Below is a small trained network, with its code and all its weights. Each question gives an input and a class and asks what happens when units are switched off, that is, made to give their printed mean instead of their output.

import numpy as np


def w(rows, s, z=0):
    codes = np.array(rows[::2]) - 128.0
    scale = np.full(codes.shape[1], s)
    scale[-1] = z or s
    return codes * scale


def f(y):
    return np.maximum(y, 0)


def log_softmax(a):
    a = a - a.max(-1, keepdims=True)
    return a - np.log(np.exp(a).sum(-1, keepdims=True))


def net(x, mask):
    res = np.array(x, float).reshape(1, 8) / 4 @ E
    y = f(res @ A[0][:, :-1].T + A[0][:, -1])
    res = res + np.where(mask, y, B[0][:, -1]) @ B[0][:, :-1]
    return log_softmax(res[-1] @ U[:, :-1].T + U[:, -1])


A, B = {}, {}
E = w([
[139,128,118,89,146,222,113,65,233],'x0',
[145,79,76,103,177,191,110,128,114],'x1',
[194,48,126,171,82,177,93,178,135],'x2',
[76,142,39,232,166,180,172,68,132],'x3',
[168,34,210,124,192,108,137,56,171],'x4',
[199,174,147,170,250,185,109,144,111],'x5',
[80,123,106,219,118,154,167,207,219],'x6',
[185,163,103,155,113,89,184,84,120],'x7',
],0.011)
A[0] = w([
[131,121,150,140,192,61,158,62,88,154],'n1',
[171,108,98,183,112,132,123,210,46,129],'n2',
[158,148,124,97,143,123,113,92,152,104],'n3',
[190,105,101,29,110,121,96,56,125,117],'n4',
[123,139,167,95,100,122,95,142,108,57],'n5',
[96,104,117,81,90,140,114,128,148,2],'n6',
[101,73,133,131,60,71,120,159,161,75],'n7',
[237,42,201,168,137,158,133,86,181,103],'n8',
[129,111,76,200,144,158,158,73,168,101],'n9',
[177,102,120,12,116,173,105,68,107,82],'n10',
[131,136,116,175,168,110,117,188,135,114],'n11',
[115,128,122,188,140,136,160,67,135,97],'n12',
[129,112,154,139,207,53,151,43,94,119],'n13',
[119,144,137,167,132,172,164,135,132,124],'n14',
[103,73,152,116,48,60,146,158,153,131],'n15',
[127,150,140,85,127,98,93,162,138,30],'n16',
[103,109,122,74,143,107,132,148,196,90],'n17',
[97,109,152,94,109,146,4,66,70,121],'n18',
[127,224,113,151,54,9,188,140,82,110],'n19',
],0.013,0.0063)
B[0] = w([
[70,87,159,89,166,93,183,204,101,194],'n1',
[254,85,218,137,181,111,106,187,52,210],'n2',
[134,68,141,60,108,126,139,143,162,155],'n3',
[120,101,142,11,65,136,158,148,82,195],'n4',
[81,115,90,155,147,162,150,86,112,164],'n5',
[138,142,163,113,147,112,208,175,122,153],'n6',
[176,53,175,111,119,176,133,102,40,196],'n7',
[196,160,244,151,203,151,91,124,219,229],'n8',
[67,136,47,175,161,147,151,40,133,197],'n9',
[101,120,115,57,31,90,129,98,102,194],'n10',
[186,71,131,168,66,137,133,141,123,176],'n11',
[133,118,51,116,111,163,164,96,100,171],'n12',
[102,63,202,63,206,84,248,183,63,197],'n13',
[127,83,117,133,143,125,126,70,118,165],'n14',
[168,71,226,81,64,170,142,63,32,219],'n15',
[108,117,100,190,79,179,112,123,137,158],'n16',
[175,105,162,60,104,150,138,117,140,164],'n17',
[143,170,138,191,106,141,96,54,68,182],'n18',
[113,228,252,116,93,53,174,115,168,252],'n19',
],0.0097,0.022)
U = w([
[194,103,163,136,139,170,58,118,222,119],'0',
[94,254,124,175,88,95,130,34,139,88],'1',
[100,95,45,72,74,99,154,116,123,2],'2',
[155,108,194,89,112,98,152,158,87,197],'3',
[176,68,83,207,159,143,57,209,59,121],'4',
[91,122,73,145,226,146,175,113,221,136],'5',
[149,246,184,113,138,49,95,229,192,39],'6',
],0.0096,0.0048)

Each question gives the input, the list of numbers given to net, and the class t.
The units are the neurons (one row each of A and B). Each row of codes is followed by its name. A weight is (code - 128) times the scale printed after its matrix; where a second scale follows, it is the last column's (A, B and U).
mask holds one flag per neuron, in row order. A switched-off neuron (its flag False) gives its mean, the last column of its row in B, instead of its output. The means were averaged over made-up inputs and are rounded, as every weight is.
A unit's drop is (log p(t) with every unit on - log p(t) with that unit switched off) / (log p(t) with every unit on - log p(t) with every unit switched off).
The circuit of an input: a set's keep is (log p(t) with only the set's units on - log p(t) with every unit switched off) / (log p(t) with every unit on - log p(t) with every unit switched off). Starting from the 12 units with the biggest drops (on a tie, the unit counted first), units are removed one at a time, each time the one whose removal leaves the highest keep (on an exact tie, the one counted first), for as long as the keep stays at least 0.8.
units of the circuit, in order: the units of the circuit, biggest drop first
k most important neurons: the k neurons with the biggest drops, biggest first
drop when u is switched off: that unit's drop, to one decimal
input [-6,1,0,7,6,7,5,2], class 5: units of the circuit, in order => [n9]
input [-7,-4,-3,1,-8,6,-8,-4], class 6: units of the circuit, in order => [n19, n15]
input [7,6,3,-2,-8,0,4,-4], class 4: 2 most important neurons => [n19, n8]
input [-7,0,-5,-3,-5,8,-3,7], class 6: 3 most important neurons => [n19, n15, n7]
input [-3,-5,-5,8,5,7,-1,2], class 5: 2 most important neurons => [n9, n15]
input [-8,-2,-1,8,-6,-1,-6,7], class 6: 2 most important neurons => [n19, n15]
input [4,-4,-5,5,-6,7,3,1], class 1: 2 most important neurons => [n13, n1]
input [4,3,0,0,-6,2,0,3], class 5: 2 most important neurons => [n19, n15]
input [6,4,0,2,-6,-2,-3,-7], class 2: 2 most important neurons => [n19, n8]
input [-1,-5,0,7,-4,4,-3,8], class 1: 2 most important neurons => [n9, n19]
input [6,-7,1,1,-8,1,7,0], class 1: drop when n12 is switched off => 0.0
input [-7,2,1,7,5,1,4,-3], class 4: drop when n19 is switched off => 0.1
input [-1,2,7,5,4,6,1,-1], class 0: drop when n8 is switched off => 0.6
input [-4,7,4,8,6,4,1,-8], class 0: units of the circuit, in order => [n8]
input [8,-4,-6,5,-1,-5,7,3], class 1: 2 most important neurons => [n13, n1]
